Here is a tiny trained network, its code and every weight. The questions are about switching its units off for an input and a class, where a switched-off unit gives its printed mean instead of its output.

import numpy as np


def w(rows, s, z=0):
    codes = np.array(rows[::2]) - 128.0
    scale = np.full(codes.shape[1], s)
    scale[-1] = z or s
    return codes * scale


def f(y):
    return y / 2 * (1 + np.tanh(0.7978845608 * (y + 0.044715 * y**3)))


def log_softmax(a):
    a = a - a.max(-1, keepdims=True)
    return a - np.log(np.exp(a).sum(-1, keepdims=True))


def net(x, mask):
    res = np.array(x, float).reshape(1, 5) / 4 @ E
    y = f(res @ A[0][:, :-1].T + A[0][:, -1])
    res = res + np.where(mask, y, B[0][:, -1]) @ B[0][:, :-1]
    return log_softmax(res[-1] @ U[:, :-1].T + U[:, -1])


A, B = {}, {}
E = w([
[133,194,113,63,120,129,156,85,196,46,172,186],'x0',
[173,196,146,113,198,209,108,237,123,170,227,133],'x1',
[225,119,147,59,170,143,203,33,89,84,78,91],'x2',
[1,201,88,44,96,94,94,72,28,150,176,87],'x3',
[158,191,158,134,18,204,118,103,145,253,18,196],'x4',
],0.01)
A[0] = w([
[77,87,151,98,203,59,201,177,136,68,125,79,84],'N1',
[98,194,76,93,88,72,161,90,253,96,181,168,72],'N2',
[66,137,10,223,92,58,40,219,159,106,147,234,39],'N3',
[78,83,58,176,89,46,193,79,140,102,63,169,33],'N4',
[187,72,157,182,167,104,158,177,207,106,90,197,71],'N5',
[114,33,5,135,226,56,108,171,122,59,210,113,3],'N6',
[88,81,175,170,169,115,75,141,105,211,89,4,66],'N7',
[110,153,161,42,89,177,115,103,230,34,188,212,73],'N8',
],0.0064,0.0027)
B[0] = w([
[170,110,82,100,133,111,219,116,209,188,46,130,208],'N1',
[74,64,173,185,120,115,133,142,120,89,85,121,201],'N2',
[228,105,102,19,187,177,113,107,69,68,102,156,228],'N3',
[171,232,84,170,231,188,178,178,140,198,248,121,203],'N4',
[2,189,88,47,166,85,107,114,152,152,89,46,221],'N5',
[115,137,55,149,63,144,91,162,196,166,116,175,254],'N6',
[103,76,166,225,162,86,105,112,140,78,78,139,210],'N7',
[143,61,150,197,128,69,126,200,162,110,113,77,220],'N8',
],0.0099,0.01)
U = w([
[153,144,112,138,7,162,126,144,211,183,85,201,201],'0',
[123,48,193,214,140,110,124,155,158,83,136,94,48],'1',
[166,186,125,168,180,178,150,207,151,161,253,96,173],'2',
[220,95,103,46,148,156,149,100,111,61,98,121,144],'3',
[10,156,124,48,119,87,84,115,155,137,154,68,7],'4',
],0.011,0.0016)

Each question gives the input, the list of numbers given to net, and the class t.
The units are the neurons (one row each of A and B). Each row of codes is followed by its name. A weight is (code - 128) times the scale printed after its matrix; where a second scale follows, it is the last column's (A, B and U).
mask holds one flag per neuron, in row order. A switched-off neuron (its flag False) gives its mean, the last column of its row in B, instead of its output. The means were averaged over made-up inputs and are rounded, as every weight is.
A unit's drop is (log p(t) with every unit on - log p(t) with that unit switched off) / (log p(t) with every unit on - log p(t) with every unit switched off).
The circuit of an input: a set's keep is (log p(t) with only the set's units on - log p(t) with every unit switched off) / (log p(t) with every unit on - log p(t) with every unit switched off). Starting from all 8 units, units are removed one at a time, each time the one whose removal leaves the highest keep (on an exact tie, the one counted first), for as long as the keep stays at least 0.8.
units of the circuit, in order: the units of the circuit, biggest drop first
unit that matters most: the unit with the biggest drop
top k neurons: the k neurons with the biggest drops, biggest first
drop when u is switched off: that unit's drop, to one decimal
input [-1,1,-3,1,2], class 3: unit that matters most -> N6
input [-1,3,-7,-8,0], class 4: top 2 neurons -> [N5, N1]
input [5,5,-6,5,-1], class 3: top 2 neurons -> [N3, N4]
input [0,5,7,-8,-8], class 0: top 2 neurons -> [N6, N1]
input [-6,-4,-4,6,4], class 1: top 3 neurons -> [N7, N5, N6]
input [7,3,-1,7,-6], class 1: units of the circuit, in order -> [N8, N2]
input [-6,4,6,0,-3], class 1: top 4 neurons -> [N3, N7, N4, N5]
input [-1,-1,-5,3,0], class 3: top 2 neurons -> [N3, N5]
input [7,-7,-7,-1,-8], class 0: top 3 neurons -> [N6, N1, N2]
input [5,2,7,-8,4], class 4: top 2 neurons -> [N5, N3]
input [-5,-7,6,-4,1], class 2: top 2 neurons -> [N4, N3]
input [-3,8,-7,-1,-8], class 0: units of the circuit, in order -> [N6, N4]
input [-8,-3,6,-6,6], class 1: top 2 neurons -> [N7, N6]
input [0,-5,1,-5,4], class 2: top 2 neurons -> [N4, N6]
input [0,-1,-7,-7,6], class 3: units of the circuit, in order -> [N3, N6]
input [8,3,-7,-3,-3], class 1: unit that matters most -> N8
input [6,-5,0,6,-5], class 1: units of the circuit, in order -> [N2, N5]
input [-6,0,4,2,1], class 1: top 2 neurons -> [N3, N7]
input [-6,6,-5,4,-5], class 1: drop when N4 is switched off -> 0.8
input [-6,-7,-6,-6,-3], class 2: drop when N4 is switched off -> 1.0
input [6,-5,3,3,-1], class 1: unit that matters most -> N2
input [-6,2,-6,-7,0], class 4: drop when N5 is switched off -> 1.1
